Below is a small trained network, with its code and all its weights. Each question gives an input and a target symbol and asks what happens when units are switched off, that is, made to give their printed mean instead of their output.

import numpy as np


def w(rows, s, z=0):
    codes = np.array(rows[::2]) - 128.0
    scale = np.full(codes.shape[1], s)
    scale[-1] = z or s
    return codes * scale


def norm(h):
    return h / np.sqrt((h * h).mean(-1, keepdims=True) + 1e-5)


def f(y):
    return y / 2 * (1 + np.tanh(0.7978845608 * (y + 0.044715 * y**3)))


def softmax(a):
    e = np.exp(a - a.max(-1, keepdims=True))
    return e / e.sum(-1, keepdims=True)


def log_softmax(a):
    a = a - a.max(-1, keepdims=True)
    return a - np.log(np.exp(a).sum(-1, keepdims=True))


def net(x, mask):
    ids = ['βεημπσ'.index(c) for c in x.split()]
    T = len(ids)
    res = E[ids] + P[:T]
    u = 0
    for l in range(2):
        q, k, v = (norm(res) @ M[l].T for M in (Q, K, V))
        z = softmax(np.where(np.tri(T) > 0, q @ k.T / 3**0.5, -1e9)) @ v
        res = res + np.where(mask[u], z, O[l][:, -1]) @ O[l][:, :-1]
        u += 1
        y = f(norm(res) @ A[l][:, :-1].T + A[l][:, -1])
        res = res + np.where(mask[u : u + 4], y, B[l][:, -1]) @ B[l][:, :-1]
        u += 4
    return log_softmax(norm(res)[-1] @ U[:, :-1].T + U[:, -1])


Q, K, V, O, A, B = {}, {}, {}, {}, {}, {}
E = w([
[39,64,187,57,118,121],'β',
[152,255,80,226,110,131],'ε',
[64,213,77,41,225,156],'η',
[106,175,40,148,141,33],'μ',
[181,117,206,22,116,90],'π',
[179,162,93,203,90,242],'σ',
],0.0091)
P = w([
[125,123,104,111,153,182],'0',
[134,169,161,127,250,82],'1',
[173,137,95,116,142,142],'2',
[110,120,102,109,134,183],'3',
[137,136,130,131,195,89],'4',
[164,129,88,119,121,140],'5',
[99,121,111,108,118,177],'6',
[134,135,126,141,170,73],'7',
[157,132,95,119,107,136],'8',
[85,126,122,114,92,165],'9',
[133,131,136,136,162,70],'10',
[149,142,108,124,88,129],'11',
[86,137,144,106,90,151],'12',
],0.018)
Q[0] = w([
[99,89,235,58,170,61],'0.h0',
[100,210,1,65,68,67],'0.h0',
[175,25,117,197,69,29],'0.h0',
],0.0058)
K[0] = w([
[127,212,144,77,243,80],'0.h0',
[56,247,44,101,1,24],'0.h0',
[88,56,165,244,255,86],'0.h0',
],0.0053)
V[0] = w([
[62,122,113,115,209,81],'0.h0',
[197,61,224,214,189,146],'0.h0',
[65,1,145,195,96,169],'0.h0',
],0.0066)
O[0] = w([
[69,94,94,104,219,137,155],'0.h0',
[125,46,161,115,211,131,59],'0.h0',
[129,182,254,64,222,107,2],'0.h0',
],0.01,0.0065)
A[0] = w([
[45,117,126,218,133,174,1],'0.n0',
[254,120,173,175,113,100,60],'0.n1',
[124,107,21,202,128,114,150],'0.n2',
[38,55,159,206,111,110,121],'0.n3',
],0.0086,0.0042)
B[0] = w([
[63,254,165,88,170,79,123],'0.n0',
[66,199,43,8,176,28,129],'0.n1',
[132,171,188,70,188,105,254],'0.n2',
[221,133,200,95,149,170,125],'0.n3',
],0.011,0.0088)
Q[1] = w([
[46,158,188,177,249,128],'1.h0',
[144,96,224,180,154,128],'1.h0',
[143,152,227,169,144,136],'1.h0',
],0.013)
K[1] = w([
[181,164,110,86,198,147],'1.h0',
[253,70,130,118,209,101],'1.h0',
[216,130,147,127,190,110],'1.h0',
],0.014)
V[1] = w([
[100,110,192,50,184,255],'1.h0',
[121,199,171,190,135,154],'1.h0',
[154,161,113,111,206,130],'1.h0',
],0.0083)
O[1] = w([
[1,100,200,153,111,120,252],'1.h0',
[64,80,130,200,170,160,108],'1.h0',
[225,143,149,145,43,160,163],'1.h0',
],0.012,0.0041)
A[1] = w([
[150,83,155,222,250,81,3],'1.n0',
[116,233,126,163,155,120,78],'1.n1',
[103,114,99,150,94,168,208],'1.n2',
[193,198,192,131,192,162,61],'1.n3',
],0.012,0.0045)
B[1] = w([
[19,130,180,139,53,182,141],'1.n0',
[110,91,149,139,131,50,254],'1.n1',
[210,75,118,157,123,142,224],'1.n2',
[2,94,140,163,135,150,196],'1.n3',
],0.016,0.0052)
U = w([
[33,132,164,137,96,159,41],'β',
[179,100,82,144,188,208,185],'ε',
[164,118,144,106,2,146,6],'η',
[129,214,58,108,143,244,253],'μ',
[144,208,125,28,183,85,180],'π',
[111,10,104,147,210,99,88],'σ',
],0.0097,0.0028)

Each question gives the input, a string of symbols that net reads in full, and the target symbol t.
The units are the heads (3 rows each of Q, K, V and O) and the neurons (one row each of A and B). Each row of codes is followed by its name. A weight is (code - 128) times the scale printed after its matrix; where a second scale follows, it is the last column's (O, A, B and U).
mask holds one flag per unit, layer by layer, with each layer's heads first. A switched-off unit (its flag False) gives its mean, the last column of its rows in O or B, instead of its output. The means were averaged over made-up inputs and are rounded, as every weight is.
A unit's drop is (log p(t) with every unit on - log p(t) with that unit switched off) / (log p(t) with every unit on - log p(t) with every unit switched off).
The circuit of an input: a set's keep is (log p(t) with only the set's units on - log p(t) with every unit switched off) / (log p(t) with every unit on - log p(t) with every unit switched off). Starting from all 10 units, units are removed one at a time, each time the one whose removal leaves the highest keep (on an exact tie, the one counted first), for as long as the keep stays at least 0.8.
circuit, biggest first: the units of the circuit, biggest drop first
k most important neurons: the k neurons with the biggest drops, biggest first
k most important neurons of layer l: the k neurons of layer l with the biggest drops, biggest first
input β σ π η ε, target β: 4 most important neurons -> (1.n3, 0.n2, 1.n0, 1.n2)
input η β ε, target η: circuit, biggest first -> (1.h0)
input η β σ, target η: circuit, biggest first -> (1.h0, 0.h0)
input η η μ η β, target β: 2 most important neurons -> (0.n3, 1.n3)
input π σ σ σ, target ε: 3 most important neurons -> (1.n2, 0.n2, 1.n3)
input π σ ε η ε π π η π ε σ β, target ε: 3 most important neurons -> (0.n3, 1.n1, 1.n3)
input η ε σ, target η: circuit, biggest first -> (1.h0, 0.n1, 0.h0)
input ε ε β β π σ, target β: 4 most important neurons -> (0.n2, 0.n3, 0.n1, 0.n0)
input ε π π β σ μ σ β σ σ, target ε: 2 most important neurons -> (0.n2, 1.n2)
input π μ π π η, target β: circuit, biggest first -> (1.n3, 1.h0, 0.n1)
input η π η ε π ε η σ β η μ, target β: 2 most important neurons of layer 0 -> (0.n1, 0.n0)
input μ β η σ π π, target σ: circuit, biggest first -> (0.n2, 1.h0, 0.h0)
input π ε σ, target π: circuit, biggest first -> (0.n1, 0.n2, 0.h0)
input β β σ β π, target β: 3 most important neurons -> (1.n0, 1.n2, 0.n3)
input η ε μ π β π π π π η π π η, target η: circuit, biggest first -> (0.h0, 1.n3)
input π σ π β β π, target β: circuit, biggest first -> (1.h0)
input π π η η μ π ε μ π, target ε: circuit, biggest first -> (1.h0, 1.n1)
input σ η ε π β, target β: 2 most important neurons -> (1.n2, 1.n3)
input ε η π μ π β σ π π β β σ, target β: 3 most important neurons -> (0.n3, 0.n1, 0.n2)
input β π ε, target β: circuit, biggest first -> (1.h0)
input π π π σ η η, target σ: 3 most important neurons of layer 1 -> (1.n2, 1.n0, 1.n3)
input η π μ, target η: 2 most important neurons -> (0.n2, 0.n1)
